Below is a small trained network, with its code and all its weights. Each question gives an input and a class and asks what happens when units are switched off, that is, made to give their printed mean instead of their output.

import numpy as np


def w(rows, s, z=0):
    codes = np.array(rows[::2]) - 128.0
    scale = np.full(codes.shape[1], s)
    scale[-1] = z or s
    return codes * scale


def f(y):
    return y / 2 * (1 + np.tanh(0.7978845608 * (y + 0.044715 * y**3)))


def log_softmax(a):
    a = a - a.max(-1, keepdims=True)
    return a - np.log(np.exp(a).sum(-1, keepdims=True))


def net(x, mask):
    res = np.array(x, float).reshape(1, 7) / 4 @ E
    y = f(res @ A[0][:, :-1].T + A[0][:, -1])
    res = res + np.where(mask, y, B[0][:, -1]) @ B[0][:, :-1]
    return log_softmax(res[-1] @ U[:, :-1].T + U[:, -1])


A, B = {}, {}
E = w([
[93,89,69,37,108],'x0',
[127,135,128,125,124],'x1',
[248,74,72,134,122],'x2',
[129,127,129,129,127],'x3',
[157,205,99,107,213],'x4',
[127,126,130,128,128],'x5',
[173,119,227,50,144],'x6',
],0.011)
A[0] = w([
[85,110,29,58,95,113],'n0',
[135,160,106,108,200,155],'n1',
[195,74,105,149,104,127],'n2',
[194,154,106,111,95,73],'n3',
[156,141,164,153,110,71],'n4',
[143,155,140,229,123,86],'n5',
[127,82,159,150,6,208],'n6',
[165,119,203,48,146,10],'n7',
[55,120,165,139,123,137],'n8',
[102,136,50,171,119,3],'n9',
],0.016,0.0036)
B[0] = w([
[163,127,250,78,131,249],'n0',
[186,169,47,102,97,215],'n1',
[52,215,148,160,50,249],'n2',
[70,107,111,135,87,191],'n3',
[134,76,162,98,135,163],'n4',
[155,83,228,47,115,229],'n5',
[205,135,33,123,159,253],'n6',
[74,84,125,181,170,243],'n7',
[110,199,113,151,76,206],'n8',
[53,54,56,161,190,217],'n9',
],0.012,0.011)
U = w([
[47,239,146,149,26,68],'0',
[68,12,106,180,228,141],'1',
[254,163,50,99,152,118],'2',
[169,60,228,46,115,49],'3',
[145,142,133,134,129,253],'4',
],0.0093,0.012)

Each question gives the input, the list of numbers given to net, and the class t.
The units are the neurons (one row each of A and B). Each row of codes is followed by its name. A weight is (code - 128) times the scale printed after its matrix; where a second scale follows, it is the last column's (A, B and U).
mask holds one flag per neuron, in row order. A switched-off neuron (its flag False) gives its mean, the last column of its row in B, instead of its output. The means were averaged over made-up inputs and are rounded, as every weight is.
A unit's drop is (log p(t) with every unit on - log p(t) with that unit switched off) / (log p(t) with every unit on - log p(t) with every unit switched off).
The circuit of an input: a set's keep is (log p(t) with only the set's units on - log p(t) with every unit switched off) / (log p(t) with every unit on - log p(t) with every unit switched off). Starting from all 10 units, units are removed one at a time, each time the one whose removal leaves the highest keep (on an exact tie, the one counted first), for as long as the keep stays at least 0.8.
circuit, biggest first: the units of the circuit, biggest drop first
most important unit: the unit with the biggest drop
k most important neurons: the k neurons with the biggest drops, biggest first
drop of u: that unit's drop, to one decimal
input [1,-7,0,8,8,4,3], class 2: circuit, biggest first : [n1]
input [7,5,-4,7,-2,6,-4], class 3: 2 most important neurons : [n0, n2]
input [-4,-3,-3,-2,-6,2,-7], class 1: 2 most important neurons : [n9, n1]
input [7,8,2,-1,-8,-5,-3], class 2: 2 most important neurons : [n6, n5]
input [5,0,1,-4,-4,8,-3], class 3: 2 most important neurons : [n0, n1]
input [-5,0,8,-5,7,8,5], class 0: circuit, biggest first : [n2, n3]
input [-2,-1,3,7,-8,-4,-7], class 2: 2 most important neurons : [n6, n7]
input [-8,-8,3,5,3,6,6], class 3: 4 most important neurons : [n9, n5, n4, n6]
input [-2,-1,-7,-2,0,0,-8], class 1: 2 most important neurons : [n9, n2]
input [3,-3,-2,0,-4,8,0], class 2: circuit, biggest first : [n6, n7]
input [8,-3,-4,2,-7,-8,-8], class 1: 2 most important neurons : [n9, n5]
input [6,-2,-6,2,2,2,7], class 1: 2 most important neurons : [n7, n2]
input [-8,6,-6,7,1,-6,-7], class 3: 3 most important neurons : [n5, n2, n7]
input [6,-2,-3,0,6,-5,-2], class 2: 4 most important neurons : [n1, n5, n2, n7]
input [4,-7,-5,-4,-8,6,4], class 2: 2 most important neurons : [n6, n2]
input [2,6,5,7,-3,6,7], class 1: most important unit : n7
input [-4,3,-2,-6,0,-5,-4], class 1: 3 most important neurons : [n0, n2, n9]
input [-7,0,-4,8,-7,5,-6], class 2: drop of n8 : 0.2
input [-1,-5,7,-6,-1,5,-7], class 0: drop of n2 : 3.5
input [2,3,7,-2,-3,8,8], class 1: most important unit : n7
input [1,6,7,3,-1,1,-3], class 0: drop of n2 : 0.9
